Each row has a class, written after it.
-251; 270; -103; 6; 475; -161; -240; -253; -26; 7; 30; -77; 177; 212; 194; -70; 29; -40; -310; 74; 245; -298; 78; -134; 149; 27; 210; 151; -69; -145; -15; -61	difur
-73; -92; -22; -310; 142; -35; -62; -143; 148; -53; 226; 67; -347; -45; -133; -84; 227; 105; 31; -44; -75; -132; 197; 4; -81; -160; 267; 23; 265; -86; -99; -132	vevu
185; -107; 118; -271; -164; -188; -119; -356; 161; 76; -112; 12; -245; -332; 63; -120; 27; 205; -8; 19; 110; 88; 135; 122; 50; 308; -131; 100; -69; 240; 22; -122	Votem
169; -217; 120; -13; -98; -64; 50; -346; 46; 206; -35; 0; -332; -128; 141; -168; -47; 182; 135; -120; 51; 13; 201; 62; -35; 227; -248; -53; 298; 142; 85; 13	Nelir
18; -19; -49; 87; -95; -59; -20; 128; -128; -13; -173; 93; 68; -99; 43; -162; -161; -76; -21; -3; -57; -50; 186; 81; -24; -110; 80; -48; 176; -36; 67; 100	maru
68; 306; -25; 448; 322; 371; 102; 88; 123; 213; 45; -7; 171; 248; -113; 322; 35; 160; 144; 35; -145; -311; -122; -95; -166; 265; -173; 196; -171; 161; -2; 136	vomog
-38; 67; -176; 76; 355; -189; -145; -8; -76; -13; 153; -84; 255; 61; 123; -230; -42; -61; -243; 61; 201; -323; -196; -48; 91; -2; 17; 38; -362; -126; 19; 8	difur
-43; -137; -14; -131; -183; -126; -30; 157; -28; -97; -176; 148; 68; -266; -24; -36; -100; -60; -24; 62; -198; 56; -50; 142; 33; -233; -1; -22; 177; 65; -82; 24	Kulo
-28; -38; -50; -139; 422; -153; -182; -68; -18; 69; 73; -59; -38; 155; 163; -140; -9; -25; -222; 5; 335; -302; -183; -173; -61; 13; 49; 77; 27; -149; 14; 19	Nelir
27; -45; -2; 175; -196; 7; -25; 135; -87; -7; -221; 49; 165; -153; 94; -116; -196; -80; 14; 1; -88; 19; 226; 107; 90; -68; 74; 23; 140; -98; 66; 86	Kulo
-150; 50; 57; 245; -196; -274; 13; -82; 50; -120; -231; 24; 363; -65; -141; 61; 265; -109; 202; 52; -231; 151; 338; 212; 351; -290; 462; 29; -317; 118; -135; -256	sogo
-182; 60; 61; -43; -83; -259; -41; -288; 179; -39; 11; -108; -146; -55; -127; -5; 345; -42; 51; 64; -140; -35; 114; 8; 55; -82; 337; 137; -76; 44; -100; -289	Votem
357; 153; -42; 85; -51; 17; -82; -259; -33; 238; -68; -212; -259; -176; -54; -374; -110; 228; 128; 30; -167; -129; 345; 169; -231; 899; -320; -167; 578; 211; 135; 140	ferad
3; -75; -77; 193; 212; -137; -164; 103; -91; 35; 35; -92; 305; 55; 94; -136; -121; -86; -133; -56; 269; -142; -14; 8; 210; -46; 123; 61; -330; -139; 27; -38	sogo
-213; -62; -22; -20; -210; -185; -35; -71; 119; -54; -173; -27; 90; -192; -212; 9; 232; -98; 138; 9; -283; 80; 260; 117; 177; -369; 503; 36; -95; 89; -139; -342	Kulo
248; -146; 27; -177; -112; -149; -181; -251; 23; 201; -102; -24; -249; -388; 97; -304; -143; 206; 42; -9; 139; 77; 158; 87; 48; 433; -220; 53; 32; 270; 109; -20	fikad
-153; 5; 162; 101; 219; -151; 50; -220; 325; -40; -57; 15; -204; 436; 167; 262; 163; 10; -31; -1; -34; -307; -84; -146; -58; -188; -57; 157; 307; -163; -105; -113	vevu
-115; 28; 153; 30; 228; -22; 269; -194; 285; 69; 105; 28; -200; 393; 196; 154; 130; 86; 9; 56; -219; -378; -271; -160; -233; -190; -317; 87; 476; -54; -113; 59	Lami
-150; 193; -20; 394; 270; 197; 250; 12; 182; -62; 4; 116; 183; 385; 45; 218; -29; 13; 3; 117; -327; -388; -243; -128; 48; -207; -287; 112; 253; -38; -134; 122	difur
-62; -169; 21; -21; -235; -169; -76; 76; -118; -70; -236; 47; 29; -299; 56; -123; -80; -79; 16; 17; -59; 65; 184; 209; 118; -150; 149; 42; 289; -23; 17; -38	Feris
-114; 82; -66; -125; 42; -183; -99; -337; 24; -173; 11; 72; -159; -180; 94; -10; 27; 41; -58; 126; -57; -70; 186; 167; 268; 243; -233; 175; 473; 33; -72; -25	maru
-196; 9; 65; 126; -218; -236; -11; -76; 176; -78; -247; -27; 241; -151; -154; 76; 191; -56; 142; 46; -248; 145; 233; 123; 287; -343; 430; 108; -330; 152; -173; -330	vomog
10; -78; 22; -171; 203; 105; 2; -172; 128; 56; 160; 76; -330; 6; -32; -97; 144; 171; 87; -33; 52; -104; 163; -50; -90; -140; 165; 102; 45; 18; -19; -13	difur
262; -126; 82; -135; -159; -112; -90; -352; 56; 129; -153; 18; -176; -277; 165; -199; -24; 125; 10; 5; 220; 38; 81; 77; 45; 368; -200; 61; -72; 178; 116; 4	ferad
-36; 139; 1; 298; 370; 95; -8; 74; 118; 109; 253; 31; -312; 365; 52; 68; 90; 165; 95; -74; -273; -445; -112; -156; -276; 181; -253; 65; 556; -50; 0; 161	sogo
320; -125; 81; -102; -69; -82; 55; -278; 21; 197; 22; 31; -183; -125; 103; -147; -90; 121; 56; -28; 153; 36; 9; -39; -76; 315; -366; -6; -121; 195; 126; 69	vevu
73; 122; 136; 340; 202; 154; 182; 15; 182; 162; 155; -26; -93; 421; 46; 173; 5; 119; 90; -29; -176; -290; -133; -146; -239; 126; -318; 65; 237; -44; -6; 146	sogo
88; -149; 3; 18; -131; -27; 18; 82; -68; 101; -205; 121; 14; -165; 74; -250; -124; -75; 32; -38; -84; -93; 106; 39; -143; -148; 92; -109; 273; -12; 97; 85	fikad
-109; 48; -96; -258; -41; -272; -98; -228; 125; -107; -157; 9; -54; -264; -221; -155; 295; 17; 190; 136; -200; 23; 295; 158; 87; -96; 365; 63; -24; 216; -156; -225	Nelir
-156; 96; -137; 200; 364; -128; -151; -43; -134; -11; 166; -61; 264; 202; 121; -124; 49; -167; -230; -37; 318; -298; -36; -118; 165; -159; 241; 48; -306; -279; 53; -49	fikad
264; -59; -14; -344; -338; -113; -13; -108; 100; 127; -217; 226; -64; -481; -8; -204; 12; 199; 98; 124; -173; 300; -26; 102; 111; 90; -218; -37; -499; 666; -46; 23	Feris
4; -48; -23; -423; 349; 26; -36; -152; 141; 64; 419; 133; -570; 135; -43; -130; 240; 168; -50; -45; 39; -262; 6; -208; -275; -172; 40; 12; 245; -75; -95; 53	fikad
-58; 130; 123; 363; 157; 100; 120; -34; 196; 83; 68; 29; -96; 332; 40; 275; 20; 91; 85; -2; -199; -227; -159; -130; -147; 10; -288; 126; 219; 35; -86; 82	vevu
-8; 119; -83; -185; 46; -303; -131; -544; 36; 26; -93; 40; -225; -290; 75; -205; 178; 167; -9; 134; -58; -65; 137; 140; 75; 241; -132; 31; 1; 370; -62; -70	vevu
147; 89; -39; -221; -80; -95; -174; -304; 73; 43; -213; 27; -115; -371; 60; -156; -66; 199; -12; 126; 36; 129; 167; 145; 162; 407; -197; 132; -168; 402; 48; -61	difur
158; -77; 4; -405; 201; 176; -73; 27; 137; 238; 324; 159; -350; 106; -136; -89; 166; 77; -42; -91; 129; -98; -65; -212; -304; -213; 152; -52; -223; -57; -46; 109	sogo
262; -179; 76; -380; -200; -184; -134; -305; 97; 84; -57; 78; -362; -387; 80; -190; -21; 170; -22; 6; 137; 72; 2; 65; -30; 274; -310; 66; -38; 233; 45; -28	Kulo
-101; 122; -88; 74; 347; -208; -246; -92; -96; -71; 26; -96; 191; 40; 88; -123; 46; -98; -188; 8; 317; -191; -34; -54; 109; -19; 176; 125; -250; -140; 37; -75	balob
265; -104; 87; -320; -299; -107; -55; -275; 88; 194; -121; 81; -136; -296; 21; -149; 29; 105; 6; 55; 88; 104; 44; 64; -47; 261; -138; -19; -194; 262; 60; -29	ferad
94; -76; 5; -112; -163; -146; -171; -349; 19; 70; -42; -32; -138; -405; 65; -207; 54; 152; 57; 10; 146; 68; 110; 158; 149; 336; -93; 100; -161; 257; 43; -115	difur
163; 0; -2; -191; -48; -172; -83; -325; -16; 100; 3; 14; -178; -215; 119; -215; -9; 136; -24; 45; 69; -32; 91; 89; 1; 361; -268; -3; 35; 197; 55; 21	Lami
251; -128; 24; -227; 49; -172; -236; -315; 84; 73; -48; -38; -296; -343; 47; -266; -140; 222; -15; -10; 188; -30; 207; 102; 87; 530; -238; 164; 135; 200; 119; -109	difur
28; -70; 97; -2; -160; -171; -70; -113; 168; 54; -192; -108; -102; -115; -157; -52; 172; 50; 154; -5; -45; 9; 342; 105; 82; 135; 399; 146; -50; 108; 14; -269	Feris
4; -56; -101; 254; -266; -7; -25; 103; -130; -17; -235; 92; 275; -278; 74; -173; -97; -61; 95; 20; -94; 8; 230; 206; 249; -119; 144; 5; -72; 20; 68; 17	maru
-238; 124; -80; 347; -350; -130; -170; -362; -123; -35; -406; -121; 267; -307; 103; 44; 93; -105; 117; 123; -13; 340; 628; 376; 720; 35; 303; 174; -291; 215; -58; -263	vomog
-273; 91; -38; 79; 206; -254; -244; -210; -76; -118; -148; -153; 212; 92; 104; 35; -32; -87; -225; 39; 211; -247; 286; 47; 178; -15; 265; 153; 223; -219; -75; -239	balob
-139; 103; -75; 198; 290; -114; -85; -148; 22; 33; -198; -59; 390; 135; 222; 72; 16; -133; -260; 53; 269; -225; -109; -96; 333; -181; 190; 189; -516; -129; 9; -107	vomog
-64; 113; 157; 264; 308; -46; 137; -177; 215; 75; 34; 62; -167; 522; 196; 142; 100; 51; -12; -1; -89; -475; -77; -177; -268; -30; -220; 96; 441; -101; -19; 106	balob
-151; -104; 150; -282; 222; 55; 340; -197; 281; -124; 531; 84; -409; 401; 149; 111; 411; 18; -69; -37; 67; -217; -381; -268; -221; -591; -75; 65; 48; -286; -156; 57	ferad
43; -200; 55; -72; -310; -182; -20; -63; 148; 57; -193; 30; 57; -285; -166; -59; 233; -27; 187; 8; -97; 105; 158; 131; 171; -216; 393; 60; -355; 193; -80; -274	vevu
-19; 66; 150; 498; 118; 199; 214; 64; 91; 297; -279; -145; 295; 385; 86; 456; -137; -101; 95; -49; -145; -27; -12; -205; -48; 20; -12; 106; 10; 20; -46; 16	Lami
-145; 171; -177; 421; 345; -12; -143; -20; -118; 32; -107; -58; 525; 131; 118; -82; -119; -88; -149; 40; 247; -227; 62; -6; 340; -37; 204; 110; -448; -50; 13; 2	Nelir
191; -89; 3; -66; -175; 21; -72; 216; -95; 96; -155; 111; -60; -196; -48; -192; -237; -41; 3; -34; -116; 45; 118; 53; -119; 100; -48; -80; 276; -10; 107; 162	sogo
-132; -56; 43; -28; -118; -172; 29; -78; 87; 72; -138; -19; 54; -61; -88; -59; 184; -63; 96; -25; -176; 40; 245; 14; 112; -305; 447; 17; -109; 70; -77; -218	Lami
-46; -82; 7; -342; 328; -77; -3; -169; 114; 52; 452; 104; -557; 214; -14; -142; 262; 138; -26; -70; 18; -247; 3; -154; -276; -265; 42; -54; 268; -98; -84; 41	vevu
4; 93; -152; -85; 160; -261; 9; -80; -21; 66; 7; 10; 79; -36; -61; -351; 108; -31; 48; 139; -143; -89; 44; 17; -24; -163; 170; -94; -234; 186; 44; -13	maru
-146; 99; -138; 53; 353; -207; -261; -55; -41; -112; 42; -78; 289; 88; 72; 2; -16; -125; -202; 72; 345; -181; -62; -21; 250; -90; 133; 200; -396; -214; -25; -85	Kulo
-59; -155; 8; -432; 263; 53; 74; -51; 153; 16; 350; 155; -462; 193; -45; -8; 218; 61; -24; -55; -15; -169; -18; -190; -184; -395; 83; 26; 309; -122; -106; 27	ferad
-101; 45; -69; -241; 318; 131; 17; -118; 87; 61; 222; 83; -314; 133; -16; -34; 195; 136; -21; -17; 16; -190; 98; -110; -143; -232; 172; 52; 100; -28; -70; 51	Feris
-109; 8; -74; -291; 304; 40; 17; -155; 104; -13; 324; 118; -363; 119; -68; -68; 274; 71; -41; -12; -24; -203; 9; -105; -121; -332; 141; 12; 88; -74; -106; 30	Kulo
-120; 327; 78; 467; 278; 123; 55; 17; 94; 143; 227; -42; -70; 455; 8; 164; 88; 65; 70; -27; -253; -296; 16; -144; -285; 71; -127; 49; 240; -12; -50; 139	difur
208; -116; 25; -349; -157; -157; -100; -315; 66; 237; -4; 12; -312; -325; 123; -285; 10; 222; 3; 4; 92; 79; 91; 36; -17; 295; -191; 4; -129; 304; 76; -19	Feris
-126; 67; -137; 123; 476; -147; -160; -91; -77; 32; 130; -77; 194; 194; 226; -173; 9; -80; -231; 11; 269; -375; -102; -128; 92; -72; 131; 79; -115; -243; 32; 20	Feris
84; -157; 10; 298; -49; 41; 96; 303; -187; 68; -100; 28; 306; -104; 133; -198; -303; 5; -14; -116; -41; -17; 176; 99; 77; -92; 66; -80; 38; 13; 104; 126	vomog
222; -12; 34; -189; -80; -124; -142; -296; 71; 184; -135; -32; -132; -269; 35; -125; -46; 182; 17; 11; 106; 140; 172; 47; 56; 325; -150; 46; -251; 305; 34; -56	Kulo
-65; -98; 21; -226; 234; 65; 33; -128; 115; 24; 280; 108; -380; 121; 4; -40; 216; 89; -19; -85; 36; -178; 30; -125; -114; -315; 132; 61; 140; -119; -66; -3	sogo
-151; 50; -105; 197; 392; -114; -178; -18; -81; -51; -11; -127; 256; 84; 135; 0; -59; -70; -178; -48; 344; -166; 27; -35; 274; -58; 206; 208; -294; -187; 63; -95	Feris
59; 119; -41; -263; 29; -256; -190; -436; 6; 41; -51; -21; -179; -236; 145; -279; 108; 103; -70; 49; 255; 15; 120; 65; 62; 258; -74; 106; -276; 205; 132; -66	sogo
26; -150; 45; -29; -162; -153; -78; 54; -37; -24; -125; 69; -53; -217; 56; -180; -51; -26; 25; -33; 3; 18; 141; 118; 24; -137; 99; 22; 102; -28; 36; 3	vomog
-103; 39; -38; 409; 186; 151; -18; 174; -115; -11; -69; -145; 363; 196; 101; 199; -221; -153; -82; -55; 140; -5; -42; -94; 178; -18; 74; 85; -131; -221; -37; 41	Lami
95; 8; -12; -34; -83; -58; -18; 85; -105; 69; -232; 83; 0; -118; 78; -232; -131; -51; -56; 21; -72; -74; 192; 31; -97; -11; 85; -40; 188; 14; 103; 138	difur
-98; 267; 0; 160; 294; -4; 22; -125; 212; 32; 193; 103; -245; 323; -24; 113; 202; 143; 67; 68; -292; -387; -225; -165; -313; -4; -266; 42; 244; 102; -133; 103	vevu
-60; 111; -167; 223; 414; -3; -240; 47; -99; 4; -8; -55; 225; 181; 163; -192; -132; -91; -223; -26; 260; -343; 75; -101; 109; 102; 228; 55; -47; -272; 115; 44	vomog
73; -220; -19; -350; -159; -185; -81; -101; 166; 58; -303; 79; -81; -441; -218; -141; 203; 57; 234; -10; -74; 193; 209; 57; 88; -266; 394; 95; -368; 417; -105; -269	balob
-356; 448; 44; 20; 270; -73; -70; -282; 296; -51; 156; 87; -242; 343; 57; 288; 304; 198; 11; 154; -297; -283; -42; -120; -219; -151; -163; 201; 180; 138; -240; -44	vomog
183; -8; -2; -111; -22; -167; -231; -338; 49; 73; -201; -66; -115; -367; 57; -151; -44; 140; 14; 33; 137; 30; 210; 194; 161; 520; -148; 140; 6; 238; 61; -108	Lami
-97; 66; -77; -448; 325; -21; -22; -218; 173; -37; 279; 111; -444; 62; -45; -65; 341; 118; -29; 27; 47; -155; 1; -126; -147; -312; 113; 79; -29; 25; -130; -18	fikad
12; 68; 40; 217; -279; 174; 191; 96; 130; 362; -306; 20; 268; 72; -193; 138; 100; -23; 138; 52; -497; 16; 114; -62; 35; -80; 322; -137; -132; 292; -126; -41	Kulo
-109; 132; -75; -29; 289; 179; -3; -176; 84; 89; 125; 24; -341; 30; -95; -84; 245; 167; 133; -59; -97; -111; 257; -135; -61; -225; 274; 84; 118; 67; -141; 58	vevu
